Below is a small trained network, with its code and all its weights. Each question gives an input and a class and asks what happens when units are switched off, that is, made to give their printed mean instead of their output.

import numpy as np


def w(rows, s, z=0):
    codes = np.array(rows[::2]) - 128.0
    scale = np.full(codes.shape[1], s)
    scale[-1] = z or s
    return codes * scale


def f(y):
    return np.maximum(y, 0)


def log_softmax(a):
    a = a - a.max(-1, keepdims=True)
    return a - np.log(np.exp(a).sum(-1, keepdims=True))


def net(x, mask):
    res = np.array(x, float).reshape(1, 5) / 4 @ E
    y = f(res @ A[0][:, :-1].T + A[0][:, -1])
    res = res + np.where(mask, y, B[0][:, -1]) @ B[0][:, :-1]
    return log_softmax(res[-1] @ U[:, :-1].T + U[:, -1])


A, B = {}, {}
E = w([
[223,68,206],'x0',
[126,129,127],'x1',
[126,128,129],'x2',
[2,63,199],'x3',
[117,230,244],'x4',
],0.0078)
A[0] = w([
[98,61,177,96],'n1',
[90,84,155,21],'n2',
[151,88,175,90],'n3',
[75,61,133,93],'n4',
[101,38,24,23],'n5',
[195,118,196,132],'n6',
[132,12,2,149],'n7',
[218,148,63,108],'n8',
[188,173,73,38],'n9',
[169,80,156,65],'n10',
[82,99,167,55],'n11',
[115,165,102,121],'n12',
[83,200,109,98],'n13',
[99,181,85,63],'n14',
[176,80,167,38],'n15',
[69,45,150,180],'n16',
[81,98,167,53],'n17',
[195,56,155,101],'n18',
[218,185,82,3],'n19',
[106,153,74,119],'n20',
[135,196,176,33],'n21',
[131,37,52,41],'n22',
[93,255,175,63],'n23',
[210,137,74,105],'n24',
[71,71,129,106],'n25',
[181,104,162,84],'n26',
[88,152,47,110],'n27',
[53,179,61,95],'n28',
[108,75,182,117],'n29',
[135,84,91,54],'n30',
[97,181,103,138],'n31',
],0.0098,0.0063)
B[0] = w([
[105,171,99,174],'n1',
[35,175,109,142],'n2',
[81,92,117,159],'n3',
[93,205,103,172],'n4',
[151,126,205,189],'n5',
[70,42,90,198],'n6',
[189,163,241,254],'n7',
[36,189,104,208],'n8',
[41,176,127,171],'n9',
[1,86,138,153],'n10',
[123,169,98,152],'n11',
[102,101,136,159],'n12',
[87,39,128,180],'n13',
[48,98,139,157],'n14',
[55,116,140,153],'n15',
[142,200,60,215],'n16',
[109,177,89,152],'n17',
[24,62,93,185],'n18',
[34,192,112,179],'n19',
[91,71,122,167],'n20',
[137,149,194,166],'n21',
[178,135,252,181],'n22',
[200,111,216,217],'n23',
[76,188,94,194],'n24',
[114,194,79,173],'n25',
[29,63,108,160],'n26',
[106,70,114,181],'n27',
[61,36,104,192],'n28',
[119,168,83,175],'n29',
[95,137,177,146],'n30',
[116,72,124,180],'n31',
],0.007,0.0083)
U = w([
[99,232,69,82],'0',
[149,130,249,81],'1',
[142,113,86,253],'2',
[83,18,89,61],'3',
],0.012,0.013)

Each question gives the input, the list of numbers given to net, and the class t.
The units are the neurons (one row each of A and B). Each row of codes is followed by its name. A weight is (code - 128) times the scale printed after its matrix; where a second scale follows, it is the last column's (A, B and U).
mask holds one flag per neuron, in row order. A switched-off neuron (its flag False) gives its mean, the last column of its row in B, instead of its output. The means were averaged over made-up inputs and are rounded, as every weight is.
A unit's drop is (log p(t) with every unit on - log p(t) with that unit switched off) / (log p(t) with every unit on - log p(t) with every unit switched off).
The circuit of an input: a set's keep is (log p(t) with only the set's units on - log p(t) with every unit switched off) / (log p(t) with every unit on - log p(t) with every unit switched off). Starting from the 12 units with the biggest drops (on a tie, the unit counted first), units are removed one at a time, each time the one whose removal leaves the highest keep (on an exact tie, the one counted first), for as long as the keep stays at least 0.8.
circuit, biggest first: the units of the circuit, biggest drop first
most important unit: the unit with the biggest drop
k most important neurons: the k neurons with the biggest drops, biggest first
drop of u: that unit's drop, to one decimal
input [7,-1,-1,-4,5], class 3: most important neuron : (n6)
input [3,-7,-1,-7,5], class 0: circuit, biggest first : (n19 n8)
input [8,1,0,4,7], class 3: circuit, biggest first : (n6 n7)
input [-7,-6,6,5,5], class 3: circuit, biggest first : (n28 n13)
input [-8,-6,6,-1,-8], class 1: circuit, biggest first : (n7 n22)
input [1,4,4,-4,-7], class 1: 2 most important neurons : (n7 n22)
input [-6,5,-4,-5,-5], class 3: 3 most important neurons : (n28 n27 n20)
input [-4,6,0,-8,-8], class 0: 4 most important neurons : (n8 n24 n19 n9)
input [2,-2,5,2,4], class 2: 3 most important neurons : (n7 n22 n5)
input [7,-4,8,-5,7], class 2: 3 most important neurons : (n7 n6 n22)
input [8,7,2,7,1], class 3: 3 most important neurons : (n6 n18 n3)
input [4,-3,3,-7,-7], class 0: circuit, biggest first : (n8 n24)
input [4,4,1,4,-7], class 1: 3 most important neurons : (n7 n22 n5)
input [8,6,-7,-2,-5], class 3: most important unit : n18
input [8,-6,-5,1,6], class 3: 2 most important neurons : (n6 n7)
input [0,-7,-8,6,6], class 2: 2 most important neurons : (n7 n8)
input [0,-4,-4,-4,-8], class 1: drop of n7 : 0.2
input [-1,6,1,3,-2], class 0: drop of n16 : 0.3
input [1,3,-5,2,-5], class 1: drop of n7 : 0.3
input [3,3,5,-2,-7], class 1: drop of n7 : 0.2
input [-6,8,-5,-6,7], class 1: circuit, biggest first : (n23)
